Below is a small trained network, with its code and all its weights. Each question gives an input and a class and asks what happens when units are switched off, that is, made to give their printed mean instead of their output.

import numpy as np


def w(rows, s, z=0):
    codes = np.array(rows[::2]) - 128.0
    scale = np.full(codes.shape[1], s)
    scale[-1] = z or s
    return codes * scale


def norm(h):
    return h / np.sqrt((h * h).mean(-1, keepdims=True) + 1e-5)


def f(y):
    return y / 2 * (1 + np.tanh(0.7978845608 * (y + 0.044715 * y**3)))


def log_softmax(a):
    a = a - a.max(-1, keepdims=True)
    return a - np.log(np.exp(a).sum(-1, keepdims=True))


def net(x, mask):
    res = np.array(x, float).reshape(1, 3) / 4 @ E
    u = 0
    for l in range(4):
        y = f(norm(res) @ A[l][:, :-1].T + A[l][:, -1])
        res = res + np.where(mask[u : u + 3], y, B[l][:, -1]) @ B[l][:, :-1]
        u += 3
    return log_softmax(norm(res)[-1] @ U[:, :-1].T + U[:, -1])


A, B = {}, {}
E = w([
[61,161,128,135,109],'x0',
[168,254,125,112,173],'x1',
[169,248,107,160,10],'x2',
],0.0085)
A[0] = w([
[109,150,134,161,92,167],'L0N1',
[202,71,125,160,119,128],'L0N2',
[51,189,146,254,169,3],'L0N3',
],0.0052,0.0022)
B[0] = w([
[177,105,207,39,139,254],'L0N1',
[80,154,83,254,58,227],'L0N2',
[209,47,91,136,176,95],'L0N3',
],0.007,0.00063)
A[1] = w([
[27,49,137,167,227,190],'L1N1',
[153,255,102,148,217,62],'L1N2',
[175,133,108,101,93,4],'L1N3',
],0.0086,0.0025)
B[1] = w([
[86,68,24,19,119,255],'L1N1',
[169,240,215,199,123,205],'L1N2',
[78,99,255,59,172,123],'L1N3',
],0.0085,0.0086)
A[2] = w([
[176,254,159,153,193,254],'L2N1',
[127,146,135,192,86,151],'L2N2',
[151,38,233,118,167,83],'L2N3',
],0.0093,0.0016)
B[2] = w([
[250,135,10,37,67,254],'L2N1',
[155,127,170,116,148,158],'L2N2',
[133,116,47,144,73,125],'L2N3',
],0.013,0.0085)
A[3] = w([
[39,39,98,96,200,254],'L3N1',
[145,122,198,216,31,190],'L3N2',
[148,158,1,186,87,190],'L3N3',
],0.0079,0.0016)
B[3] = w([
[2,183,85,180,133,254],'L3N1',
[112,94,212,188,200,163],'L3N2',
[150,166,141,76,154,194],'L3N3',
],0.013,0.0073)
U = w([
[253,139,114,37,138,216],'0',
[55,82,64,107,172,153],'1',
[166,78,245,190,169,5],'2',
],0.017,0.0021)

Each question gives the input, the list of numbers given to net, and the class t.
The units are the neurons (one row each of A and B). Each row of codes is followed by its name. A weight is (code - 128) times the scale printed after its matrix; where a second scale follows, it is the last column's (A, B and U).
mask holds one flag per neuron, layer by layer. A switched-off neuron (its flag False) gives its mean, the last column of its row in B, instead of its output. The means were averaged over made-up inputs and are rounded, as every weight is.
A unit's drop is (log p(t) with every unit on - log p(t) with that unit switched off) / (log p(t) with every unit on - log p(t) with every unit switched off).
The circuit of an input: a set's keep is (log p(t) with only the set's units on - log p(t) with every unit switched off) / (log p(t) with every unit on - log p(t) with every unit switched off). Starting from all 12 units, units are removed one at a time, each time the one whose removal leaves the highest keep (on an exact tie, the one counted first), for as long as the keep stays at least 0.8.
circuit, biggest first: the units of the circuit, biggest drop first
top k neurons: the k neurons with the biggest drops, biggest first
top k neurons in layer l: the k neurons of layer l with the biggest drops, biggest first
drop of u: that unit's drop, to one decimal
input [-6,-5,-1], class 1: circuit, biggest first : (L2N1)
input [-7,-1,2], class 2: circuit, biggest first : (L1N1; L2N1; L1N2)
input [-3,-2,0], class 1: top 2 neurons : (L1N2; L2N1)
input [-3,-3,3], class 2: top 2 neurons : (L1N1; L2N1)
input [8,-3,6], class 2: top 3 neurons : (L2N1; L1N1; L1N2)
input [-7,-3,7], class 2: circuit, biggest first : (L2N1; L1N2; L1N1; L3N2)
input [-6,-3,0], class 1: top 2 neurons : (L1N2; L2N1)
input [-8,-5,3], class 2: top 2 neurons : (L1N1; L2N1)
input [-4,-5,7], class 2: top 2 neurons : (L2N1; L1N1)
input [5,-7,8], class 2: top 2 neurons : (L2N1; L1N1)
input [-5,0,-1], class 1: top 2 neurons : (L1N2; L2N1)
input [6,-4,2], class 2: top 4 neurons : (L2N1; L1N1; L3N2; L0N1)
input [-7,-6,8], class 2: top 2 neurons : (L2N1; L1N1)
input [-3,-2,3], class 2: top 2 neurons in layer 1 : (L1N1; L1N2)
input [0,-7,7], class 2: drop of L2N1 : 0.8
input [-5,-1,-2], class 1: drop of L2N1 : 0.4
input [-8,4,-5], class 1: drop of L2N1 : 1.3
